Here is a tiny trained network, its code and every weight. The questions are about switching its units off for an input and a class, where a switched-off unit gives its printed mean instead of its output.

import numpy as np


def w(rows, s, z=0):
    codes = np.array(rows[::2]) - 128.0
    scale = np.full(codes.shape[1], s)
    scale[-1] = z or s
    return codes * scale


def norm(h):
    return h / np.sqrt((h * h).mean(-1, keepdims=True) + 1e-5)


def f(y):
    return np.maximum(y, 0)


def log_softmax(a):
    a = a - a.max(-1, keepdims=True)
    return a - np.log(np.exp(a).sum(-1, keepdims=True))


def net(x, mask):
    res = np.array(x, float).reshape(1, 8) / 4 @ E
    u = 0
    for l in range(3):
        y = f(norm(res) @ A[l][:, :-1].T + A[l][:, -1])
        res = res + np.where(mask[u : u + 4], y, B[l][:, -1]) @ B[l][:, :-1]
        u += 4
    return log_softmax(norm(res)[-1] @ U[:, :-1].T + U[:, -1])


A, B = {}, {}
E = w([
[99,12,205,90,135,101],'x0',
[110,136,127,107,161,110],'x1',
[121,134,128,122,136,116],'x2',
[167,83,113,129,126,173],'x3',
[254,176,227,121,207,150],'x4',
[142,188,73,222,224,85],'x5',
[131,121,129,131,136,139],'x6',
[139,116,127,131,135,150],'x7',
],0.0058)
A[0] = w([
[212,161,181,93,147,109,143],'L0N1',
[154,69,86,124,123,161,39],'L0N2',
[104,173,201,62,114,2,87],'L0N3',
[131,59,166,143,131,87,253],'L0N4',
],0.0068,0.0024)
B[0] = w([
[160,66,246,157,123,92,252],'L0N1',
[118,189,102,108,117,87,152],'L0N2',
[142,93,100,148,86,160,211],'L0N3',
[87,95,157,125,153,179,245],'L0N4',
],0.014,0.0039)
A[1] = w([
[109,146,46,149,102,130,89],'L1N1',
[77,127,59,129,139,169,254],'L1N2',
[153,218,121,45,47,191,161],'L1N3',
[1,53,113,101,35,91,227],'L1N4',
],0.0086,0.0032)
B[1] = w([
[47,166,125,250,121,66,166],'L1N1',
[68,171,159,148,150,206,197],'L1N2',
[106,113,228,144,151,131,160],'L1N3',
[155,153,175,68,155,135,254],'L1N4',
],0.011,0.0097)
A[2] = w([
[255,153,85,191,137,42,39],'L2N1',
[252,211,169,171,105,133,119],'L2N2',
[192,21,251,123,107,106,248],'L2N3',
[153,67,152,213,212,58,156],'L2N4',
],0.0085,0.0015)
B[2] = w([
[150,122,116,8,166,183,149],'L2N1',
[106,140,130,41,125,83,173],'L2N2',
[142,136,46,174,122,95,252],'L2N3',
[90,171,115,51,49,146,182],'L2N4',
],0.014,0.013)
U = w([
[46,160,225,147,164,172,110],'0',
[131,100,158,14,140,164,254],'1',
[173,120,34,98,85,62,102],'2',
[201,6,119,164,104,107,46],'3',
[82,205,77,239,166,117,39],'4',
],0.014,0.0044)

Each question gives the input, the list of numbers given to net, and the class t.
The units are the neurons (one row each of A and B). Each row of codes is followed by its name. A weight is (code - 128) times the scale printed after its matrix; where a second scale follows, it is the last column's (A, B and U).
mask holds one flag per neuron, layer by layer. A switched-off neuron (its flag False) gives its mean, the last column of its row in B, instead of its output. The means were averaged over made-up inputs and are rounded, as every weight is.
A unit's drop is (log p(t) with every unit on - log p(t) with that unit switched off) / (log p(t) with every unit on - log p(t) with every unit switched off).
The circuit of an input: a set's keep is (log p(t) with only the set's units on - log p(t) with every unit switched off) / (log p(t) with every unit on - log p(t) with every unit switched off). Starting from all 12 units, units are removed one at a time, each time the one whose removal leaves the highest keep (on an exact tie, the one counted first), for as long as the keep stays at least 0.8.
circuit, biggest first: the units of the circuit, biggest drop first
most important unit: the unit with the biggest drop
k most important neurons: the k neurons with the biggest drops, biggest first
k most important neurons of layer l: the k neurons of layer l with the biggest drops, biggest first
drop when u is switched off: that unit's drop, to one decimal
input [7,2,-7,0,7,0,0,1], class 3: circuit, biggest first => L2N3, L0N1
input [1,8,-4,0,8,8,-5,-1], class 2: circuit, biggest first => L0N1, L2N3, L1N2
input [0,-7,-7,8,6,-1,1,-6], class 2: circuit, biggest first => L2N3
input [-2,-1,6,-7,-7,0,-6,0], class 0: 3 most important neurons => L2N3, L1N4, L1N2
input [-1,6,-7,7,3,-7,2,5], class 2: circuit, biggest first => L2N3, L1N2
input [6,8,-1,8,5,-1,-3,3], class 3: circuit, biggest first => L2N3, L0N1
input [5,5,7,5,-2,4,-6,0], class 0: circuit, biggest first => L0N1, L2N2, L2N1, L2N3
input [7,-4,0,4,2,0,-5,4], class 3: circuit, biggest first => L2N3, L2N2
input [-1,-8,-5,8,0,-4,-2,-1], class 0: 4 most important neurons => L0N1, L0N2, L1N3, L2N4
input [0,7,8,-1,3,-8,4,-4], class 2: 3 most important neurons => L2N3, L1N2, L1N3
input [-1,2,-3,-8,8,-6,2,-4], class 2: 2 most important neurons of layer 2 => L2N3, L2N2
input [-6,2,2,6,-6,-3,2,2], class 0: 2 most important neurons => L2N3, L1N3
input [-5,8,-6,-1,6,2,1,-7], class 1: 3 most important neurons => L2N1, L2N2, L0N4
input [2,-1,6,-6,-2,6,3,1], class 0: circuit, biggest first => L2N3
input [3,-5,4,8,7,-2,-4,1], class 3: 2 most important neurons => L0N1, L2N3
input [-2,-5,-7,-4,1,1,-8,5], class 1: 2 most important neurons of layer 0 => L0N4, L0N3
input [-3,-5,0,7,-1,0,-8,-8], class 0: 3 most important neurons => L0N1, L2N3, L1N3
input [-4,-4,-7,-1,3,4,4,8], class 1: drop when L2N1 is switched off => 0.2
input [3,2,6,8,-6,5,-5,-2], class 0: drop when L0N1 is switched off => 0.1
input [-6,-8,-2,7,5,5,7,8], class 1: drop when L2N1 is switched off => 0.3
input [3,8,-1,-8,7,-5,2,5], class 3: drop when L2N3 is switched off => 0.1
input [0,5,-7,-3,4,6,-7,1], class 1: most important unit => L2N1
input [-5,6,0,1,-1,-1,3,1], class 0: 3 most important neurons => L0N1, L2N3, L1N3
